139  127  129  118  139  140  115
130  116  118  127  151  129  131
>> 116

115  126  105  135
151  158  146  148
>> 158

131  129  130  130  130  126
152  122  138  139  118  127
>> 122

130  108  127  121  105
131  108  133  118  109
>> 108

127  126  129  121
135   98  130  145
>> 98

116  116  125  117  137
129  146  116  138  102
>> 146

132  135  116  131  100  123
125  133  125  137  119  126
>> 133

143  124  123  118  128  128  135
116  120  140  119  125  114  150
>> 120
---
[125  98 149 136] ==> 98
[130 110 102 112 138 146 117] ==> 110
[155 154 103 130 108 123 151] ==> 154
[145 129 155 156 135] ==> 129
[152 119 135 115 132 129] ==> 119
[140 155 154 122 124 125 151] ==> 155
---
[126 113 152 128 131 100]
131

[[122 157 142 150]
 [123 155 140 148]]
142

[[134 136 132 114 141]
 [136 126 141  99 130]
 [125 102 128 128 114]]
114

[131 129 119 132 139 146 149]
146

[[136 127 152 119 109 119]
 [146 134 125 123 102 151]]
109

[[125 121 132 139 100 121]
 [125 101 117 144 124 132]
 [150 115 113 110 138 124]]
100
---
Input:
[[128 130 129 126 129 130 127]
 [128 124 150 129 118 128 114]
 [128 124 148 130 120 128 114]]
Output: 127

Input:
[[135 124 130 134]
 [123 133 140 158]
 [129 127 128 128]]
Output: 134

Input:
[[119 117 123 137 122 104 128]
 [119 117 123 137 122 104 127]
 [122 117 121 144 122 118 125]]
Output: 128

Input:
[[131 135 117 130 137 117]
 [152 115 128 128 113 135]
 [130 133 124 147 138 113]]
Output: 117

Input:
[[126 135 140 112]
 [125 140 151 127]
 [117 142 142 124]]
Output: 112

Input:
[[118 114 120 103]
 [150 119 121 109]
 [126 117 113 117]]
Output: 103
---
[[121 116 151 126]
 [130 146 122 128]] => 130

[[137 130 137 128 130 125 136]
 [121 132 102 127 131 137 126]] => 121

[[149 103 100 123 146 148]
 [132 132 130 122 130 131]] => 132

[[112 150 150 114 131 129 137]
 [146 123 122 150 139 146 145]] => 146

[[124 115 121 133 135]
 [125 137 120 110 103]] => 125

[[116 155 144 137]
 [110 138 141 135]] => 110

[[129 138 134 127 130 135]
 [128 141 153 132 136 120]] => 128

[[124 140 134 157 128 127]
 [127 126 125 140 127 133]] => 127
---
[[137 141 123 126 123]
 [152 134 127 129 125]
 [108 150 134 125 132]] | 137, 132

[135 103 140 150 144] | 135, 144

[147 131 134 119 105] | 147, 105

[144 113 151 150 114 131 128] | 144, 128

[[153 101 116 149]
 [105 143 130 107]
 [ 99 154 111 105]] | 153, 105

[[117 127 137 127 108 120]
 [120 136 138 132 157 132]
 [ 98 119 146 132 150 124]] | 117, 124
---
array([[ 99, 114, 113, 150, 124, 116],
       [128, 134, 130, 117, 148, 156],
       [149, 154, 130, 142, 126, 129]]) 124

array([[140, 111, 125, 125, 146, 135],
       [121, 133, 111, 106, 106, 139],
       [140, 135, 144, 148, 145, 111]]) 146

array([[153, 107, 128, 131, 105, 128],
       [140, 118, 122, 142, 119, 135],
       [147, 112, 127, 125, 111, 130]]) 105

array([[144, 125, 121, 109, 122, 142],
       [153, 118, 118, 111, 116, 141],
       [121, 149, 122, 117, 108, 130]]) 122

array([[137, 135, 150, 109, 134, 114],
       [137, 135, 151, 108, 134, 114],
       [138, 135, 151, 108, 135, 113]]) 134

array([[145, 130, 144, 131, 128, 129],
       [137, 126, 150, 141, 132, 123],
       [150, 137, 129, 115, 123, 137]]) 128

array([[128, 127, 106, 129, 116, 113],
       [128, 128, 129, 128, 129, 103],
       [128, 129, 151, 127, 143, 144]]) 116
---
[[143 115 124 137 101]
 [118 126 124 121 120]] result: 120

[[115 139 134 138 128 128]
 [106 128 133 128 120 127]
 [143 136 117 127 130 142]] result: 127

[[138 150 116 127 151 143]
 [125 114 146 137 114 120]] result: 120

[[130 134 128 128 135]
 [139 128 142 153 128]] result: 128

[[128 127 105 129]
 [128 128 127 128]
 [128 128 128 128]] result: 128

[[132 131 133 132 130]
 [131 131 131 131 133]
 [132 131 152 134 129]] result: 133

[[143 119 141 136 138 148]
 [133 142 103 106 103 125]] result: 125

[[151 128 140 136 122 139]
 [147 122 122 151 154 130]] result: 130

[[120 135 153 141 118 127 119]
 [131 133 108 117 137 136 144]] result: 144
